[-0.45, -1.40, -0.95, +1.45, +1.00, -1.06, -1.57, +0.02, +0.84, -0.11, -2.21, +0.98, -2.06, +1.70, -3.77, -0.84, +1.85, +1.03, +1.60, +0.44, -0.14, -0.37, -1.69, +0.71, +0.11, +0.55, -0.69, -0.63, +0.83, +0.79, -2.02, -2.33, +0.68, +0.25, +0.39, +0.75, -0.65, +0.76, +0.68, +3.16, +2.98, +0.45, +0.33, -1.02, +0.46, +0.66, +1.26, +1.09, +0.56, -1.46, -0.39, -0.79, +0.94, +1.09, -0.17, +0.55, -2.35, +0.02, -1.41, +0.42, +0.89, +0.46, -0.77, -0.56, +1.91, +0.28, -0.33, -1.70, +2.32, +0.22, +0.85, +0.78, +0.51, +3.86, +0.38, +0.53, +1.13, -0.54] | Fm/B
[-0.84, -1.17, -0.14, +0.11, +1.49, -0.18, -2.48, +0.34, -0.45, -1.04, -6.35, +0.84, -2.42, -0.72, -2.31, -1.11, +1.01, +0.32, +1.46, +0.75, +0.63, -0.16, -0.73, +2.53, -0.69, -0.69, -0.70, +1.26, +0.40, +0.41, +0.55, -3.09, +2.27, +1.38, +1.90, +0.12, +0.10, +0.59, +0.98, +0.32, -0.15, +0.84, -1.03, -1.20, +0.63, +1.29, +1.16, -0.04, -0.57, -1.18, +1.03, -0.73, +2.41, +1.18, +0.53, +1.89, -0.66, +0.73, -3.68, +0.56, +1.36, +0.62, -2.14, -0.47, -0.23, -1.06, -0.91, -3.37, +0.30, +0.03, -0.76, +0.72, +1.04, +3.12, -0.14, -0.44, -0.17, -0.70] | Fm/Q
[+0.02, -1.42, -0.38, +0.51, +1.97, -0.23, -1.95, +0.57, +0.84, -0.15, -2.90, +0.86, -2.81, +1.16, -4.54, -0.90, +1.16, -0.93, +2.05, -0.50, -1.14, +0.22, -0.25, +2.92, -0.47, +0.75, -0.42, +0.53, +0.55, +0.50, +0.60, -3.10, +1.39, +0.84, +1.55, +2.31, -0.43, -0.25, +0.10, +2.03, +3.35, +1.18, -0.39, -1.35, +0.62, +1.11, +2.98, +2.07, +1.42, -3.10, +2.41, -0.74, +1.50, +1.54, +0.03, +0.37, +0.95, -0.02, -1.22, +0.35, +2.09, +0.41, -0.18, -1.98, -0.81, -0.75, +0.33, -4.51, +2.46, +0.14, -0.92, +1.10, +0.88, +3.56, +0.83, +0.47, +0.15, +0.39] | Fm/Q
[-0.34, -1.52, -1.17, +1.04, +2.21, -0.52, -1.94, +0.44, +0.11, -1.19, -6.85, +1.94, -3.41, +2.40, -1.87, -1.44, +2.28, +2.14, +2.53, +0.49, +2.61, -1.00, -0.38, -2.01, -1.36, -0.23, -0.19, -0.03, +0.02, -0.96, -1.71, -2.52, +2.40, +1.59, +1.36, +0.74, -0.29, +0.50, -0.11, -0.03, +5.30, +0.80, +0.66, -0.26, +0.45, +1.43, +0.13, -1.10, +2.44, -2.85, +0.43, -0.37, +2.57, +0.33, +0.91, +0.61, -1.64, -0.22, -4.49, +0.36, +0.71, -1.39, -1.91, +0.80, +0.84, -2.11, -0.85, +2.97, -0.15, +1.57, +1.00, +1.57, +0.22, +2.58, +0.07, +0.48, +3.41, -1.01] | Fm/B
[-2.48, -0.44, -0.83, -0.51, +0.92, -0.89, -0.16, +0.27, +0.43, +0.48, -3.96, +0.86, +0.15, +0.32, -2.85, +0.37, -0.29, -1.51, +0.98, +0.15, +0.07, +0.62, -0.08, -0.83, +0.06, -0.03, -1.31, -1.27, +1.23, -1.77, -1.63, -1.80, +0.74, -0.38, +0.64, -1.06, +0.04, +1.25, +0.23, +0.57, -0.28, -1.08, -1.24, +0.07, -0.04, -0.83, +3.52, +2.19, +2.18, -1.42, -0.26, -0.23, -0.19, +2.11, +0.66, -3.08, -1.37, -0.62, +0.10, +1.49, +2.09, -0.09, -0.44, +0.37, +0.36, +0.80, +0.27, -2.13, +2.55, +2.88, +0.02, -0.04, +0.63, +1.83, +1.96, -0.78, -2.13, +0.35] | Nq/H
[+0.98, +0.38, +0.68, +0.61, +0.98, -0.14, -2.25, +0.26, +1.05, -1.25, -5.81, +1.22, -1.75, +1.80, -2.20, -0.68, +1.48, +0.11, +1.89, -0.03, +1.85, -0.74, +0.78, +2.99, -0.42, +0.07, +1.71, -0.23, -0.79, +0.47, +0.01, -1.21, +2.03, +1.26, +0.26, +0.14, -0.52, +0.91, -0.63, -0.56, +2.91, +1.83, +0.35, -1.57, +0.90, +1.80, +0.19, +0.09, +1.32, -2.87, +2.36, -0.87, +2.58, +0.10, -0.07, +0.97, -1.13, +1.60, -2.65, -3.28, +0.65, -0.44, -0.95, +0.19, +1.07, -1.66, -1.27, -0.02, +0.76, +0.77, +0.12, +0.64, +0.56, +3.86, -0.24, +0.71, +2.27, -0.44] | Fm/X
[-1.85, +0.88, -1.20, -2.24, -0.81, -1.02, -0.53, +0.05, -0.24, -0.05, -3.31, +0.32, -0.62, -0.91, +0.58, +0.40, -0.97, -1.15, -0.07, +1.31, +1.76, +1.11, -0.28, +1.84, -0.39, -2.39, -1.11, -1.95, -0.01, -0.74, +0.58, +0.05, -0.30, -0.42, -1.05, -2.00, +0.03, +0.08, +0.09, -0.79, -2.14, -0.30, +0.81, +1.43, -0.25, -0.28, +0.40, +0.75, +1.22, -1.62, -0.43, -0.43, -1.58, +0.63, -0.48, +3.15, +1.06, -0.54, -0.39, +0.83, +0.23, -0.51, -0.68, -0.13, -0.53, -0.02, -0.50, +0.48, +1.09, +1.33, -0.43, +0.52, +0.77, +1.35, +0.32, -1.01, -1.93, -0.56] | Nq/Y
[-1.39, -2.31, -0.45, -0.21, +1.35, -0.86, +0.11, +0.72, +0.36, -0.48, -4.22, +1.54, -2.70, +2.63, -1.70, -0.07, +0.80, -0.31, +2.62, +0.50, +1.14, +0.09, +0.01, -0.80, -0.83, +0.56, -2.05, -0.86, -0.15, -0.56, -0.89, -1.48, +0.24, +0.22, +0.78, +0.09, +0.07, +0.46, -0.28, +0.88, +3.10, +0.27, -0.05, -1.05, +0.19, +1.41, +1.13, -0.13, +2.06, -2.88, +0.74, -0.61, +0.22, +0.72, -0.17, +0.76, +0.42, +0.38, -3.33, +1.36, +1.33, -1.02, -3.62, +0.26, +0.38, -0.49, +2.83, -0.07, +0.94, +2.06, +0.99, +1.83, +1.09, +2.65, +0.01, -0.24, +0.67, +0.75] | Fm/B
[-0.35, -3.23, -0.67, +0.53, +1.77, -0.41, -1.14, +0.94, +0.63, -0.91, -4.86, +2.01, -3.78, +3.23, -5.24, -0.72, +1.93, +0.84, +2.62, +0.33, +2.83, -0.18, +0.39, +0.16, -0.76, +1.68, -0.31, -0.16, -0.27, -0.59, -1.02, -1.44, -1.36, +0.60, +0.79, +0.13, -0.97, +0.44, -0.50, +1.37, +4.38, +1.04, -0.11, -1.61, +0.75, +1.77, +0.36, +0.81, +4.64, -1.61, +1.80, -0.57, +1.20, +1.60, -0.18, +0.64, -0.43, +0.20, -2.32, +0.34, +1.01, -2.04, -0.96, -0.72, +0.01, -0.39, +0.05, -0.66, +1.25, +0.89, +0.00, +1.46, +0.82, +3.04, +0.97, +0.44, +1.51, -1.01] | Fm/B
[-1.67, +0.29, -0.17, -0.27, +0.94, -0.49, +0.55, +0.36, +0.46, -0.49, -2.30, +2.11, -0.57, +0.01, -0.47, -0.30, -0.40, -0.33, -2.06, -0.54, +0.20, -0.02, -0.65, +1.44, +0.23, -1.83, +0.28, -0.79, +0.20, +0.71, +2.53, -0.52, +1.86, -0.38, +0.52, -0.26, +0.61, +0.59, -0.49, -0.35, -2.30, -0.89, -1.09, +0.40, +0.19, +0.00, +1.84, +1.13, +0.46, -1.36, +0.36, -1.11, +0.52, +1.80, +0.30, +1.86, -0.44, -0.29, -0.75, +1.64, +1.35, +0.29, -0.51, +0.48, -0.42, -0.12, -0.34, -0.14, +0.08, +1.58, -0.63, +0.13, +0.11, -0.06, -0.13, -0.85, -0.26, -0.65] | Nq/H
[-4.53, -0.89, -0.94, -2.01, -0.03, -1.88, +0.17, -0.50, +0.63, -0.51, -5.20, +0.49, -0.26, -1.93, +0.68, -0.41, -0.97, +0.24, +1.80, -0.17, +1.96, +0.24, -0.62, +0.58, -1.05, -2.05, -1.35, -2.23, +0.07, -2.10, +0.13, -2.32, +0.71, -0.97, +0.23, -2.37, -0.08, +0.12, -0.31, -2.59, -1.06, -1.74, -0.59, +1.92, +1.37, -0.51, +0.54, +0.64, +1.05, -0.90, -0.35, -0.58, +1.19, +0.46, +1.47, +4.46, +1.21, -2.26, -2.62, +1.25, +1.81, +0.57, -2.28, +0.81, +0.49, +0.37, +1.24, +2.71, +0.86, +3.98, -0.40, +1.18, +0.59, +0.25, -0.95, -1.10, -3.11, -0.84] | Nq/Y
[-3.64, +1.03, +0.11, -1.44, +0.52, -1.52, +0.00, -0.45, -0.14, -1.38, -4.44, +0.50, -0.06, +0.00, -0.47, -0.50, +0.00, +1.85, +1.61, +0.67, +2.89, +0.06, +0.23, +1.98, -0.29, -0.56, +0.90, -1.18, +0.37, -0.10, +0.95, -1.34, +0.69, +0.00, +0.00, -1.59, -0.23, -0.21, +0.23, -1.93, +0.61, +1.26, -1.25, -0.03, -0.09, -1.16, +1.35, -0.30, +3.39, -0.39, +0.62, -0.55, +1.10, +0.51, +0.80, +4.87, +1.37, +0.00, -0.69, +2.03, +1.97, -0.62, -0.24, +1.05, +0.05, -0.50, +0.20, -0.06, -1.49, +2.77, -1.46, -0.21, +1.33, +1.65, -0.55, -1.08, -0.34, -0.79] | Nq/J
[-0.84, -2.36, -0.70, -1.03, +1.53, +0.11, -0.99, -0.67, -0.35, -0.67, -3.45, +0.72, -1.35, +3.64, -4.95, +0.68, +0.97, +0.91, +2.74, -0.52, +1.43, +0.81, -0.91, +1.49, -0.28, +2.13, -0.61, +1.12, -1.21, +1.12, +2.41, -1.99, -1.70, +1.02, +0.03, +0.29, +0.24, +0.43, +0.40, +2.01, +1.69, +0.62, +0.34, -3.03, -0.03, +1.85, +0.53, +0.45, +4.28, -1.68, -0.31, -1.09, -0.62, +0.80, -0.55, +1.18, +1.42, +0.32, +0.66, +0.65, +1.35, -0.69, -0.51, -1.81, -1.87, -0.19, -2.62, -5.15, +0.67, +0.41, -0.86, +1.32, +1.44, +3.43, +1.45, -0.12, +0.73, +1.43] | Fm/X
[+0.43, -0.10, -0.62, +0.37, +1.58, +0.06, -2.92, -0.75, +0.57, -0.76, -7.63, +1.39, -2.19, +1.95, -2.03, -1.83, +1.76, +1.73, +2.23, -0.90, +2.58, -0.42, -0.50, +0.81, -1.53, -0.45, +0.67, +0.51, -0.12, +0.55, +1.43, -6.31, +2.80, +0.51, +0.83, +0.44, +0.23, +2.08, +0.10, +0.19, +4.49, +2.14, +1.89, -0.77, +1.27, +3.13, +1.61, -0.43, +2.61, -1.87, +1.65, +0.22, +4.08, +1.36, +0.02, -0.52, -1.15, +0.05, -3.60, -0.05, +2.20, -0.49, -1.49, +0.62, +0.47, -1.56, +0.41, -0.06, +0.51, +0.89, +1.17, +0.97, -0.47, +2.97, -1.22, +0.40, +2.09, -0.56] | Fm/X
[+0.17, -0.64, -0.10, +0.41, +2.77, +0.23, -2.43, +0.31, -0.76, -0.97, -6.94, +1.28, -3.37, +1.18, -2.07, -1.52, +1.77, +0.29, +1.39, +0.54, +0.46, -0.37, -0.44, +2.40, -1.11, -0.01, +1.58, -0.09, -0.31, +0.39, +1.29, -4.44, +2.33, +1.62, +0.04, -0.27, +0.35, +1.04, +0.77, +0.37, +3.42, +1.13, -0.25, -1.09, +0.46, +1.08, +1.45, -0.61, +1.98, -2.66, +1.67, -0.13, +3.49, +1.04, +1.10, +0.17, -0.96, +0.79, -1.88, +0.63, +2.95, -0.31, -1.39, -2.70, -0.77, -1.67, -1.22, -2.29, -0.04, +1.13, -0.19, +1.41, +0.61, +2.98, -0.55, -0.28, +0.28, -0.05] | Fm/X
[-2.88, -1.02, -0.39, -1.58, +0.46, -0.94, -0.26, +0.37, +0.56, +0.35, -3.42, +0.81, -0.67, +0.07, -1.23, -0.17, -0.33, -2.30, +0.64, -0.24, +0.60, -1.42, -0.71, +1.01, +0.27, -0.13, -0.26, -1.28, +0.63, -2.84, +1.09, -1.08, +1.58, +0.54, -0.11, -1.73, +0.47, -0.87, +1.59, -0.86, -0.74, -1.66, -1.40, +0.86, -0.12, -1.42, +2.75, +1.03, +1.45, -1.18, -1.70, -1.31, +0.66, +0.97, -0.25, +4.17, +1.12, -0.06, -0.11, +0.50, +2.17, -0.15, +2.35, -0.75, +0.29, +0.31, +1.52, -1.46, +0.89, +3.37, -0.82, +0.40, +1.15, +0.91, +1.08, -0.66, -3.36, -0.11] | Nq/Y
[-3.40, +0.27, +1.45, -1.58, -1.37, -1.29, -1.26, -0.26, -0.30, -0.48, -3.80, -0.32, -0.49, -1.99, +0.97, +0.19, -1.69, -0.82, +0.92, +0.60, +1.62, +0.22, -0.73, +2.95, -0.99, -2.76, +0.65, -2.50, -0.09, -1.27, +2.82, -2.82, +1.57, +0.52, +0.27, -2.76, +0.60, +0.17, -0.62, -2.63, -2.39, -1.37, -1.11, +2.83, +0.66, -0.71, +0.73, +0.58, +1.71, -1.34, -0.55, -2.63, +0.81, +0.05, +1.83, +6.20, +2.04, -0.31, -1.45, +0.41, +1.92, -0.08, -0.89, -0.32, +0.01, +0.51, +0.81, +0.69, +0.61, +4.32, -0.87, +0.48, +0.51, -0.85, -0.85, -1.68, -2.82, -1.15] | Nq/Y
[-1.85, -1.39, -1.63, +1.54, +2.43, -1.07, -1.72, +0.24, -1.02, -0.55, -6.38, +2.68, -4.57, +2.68, +1.77, -0.13, +3.29, -0.41, +0.69, +0.36, +2.11, -0.33, -1.86, -2.61, -0.21, -0.25, -3.59, -1.67, -0.16, -0.85, +1.32, -7.71, +3.30, -0.32, +1.52, -0.98, +1.37, -0.04, +1.36, +1.41, +2.86, +0.29, +2.05, -1.21, +1.59, +3.12, +3.98, -0.95, +2.41, -6.35, +0.13, +0.18, +5.04, +0.19, -0.15, -0.91, -1.67, +0.72, -1.03, +1.27, +2.04, -1.09, -0.08, +2.10, -0.37, -1.07, -1.06, -2.26, -0.64, +3.38, +2.61, +2.53, -0.20, +0.66, -0.15, +0.34, +2.41, +0.34] | Fm/X
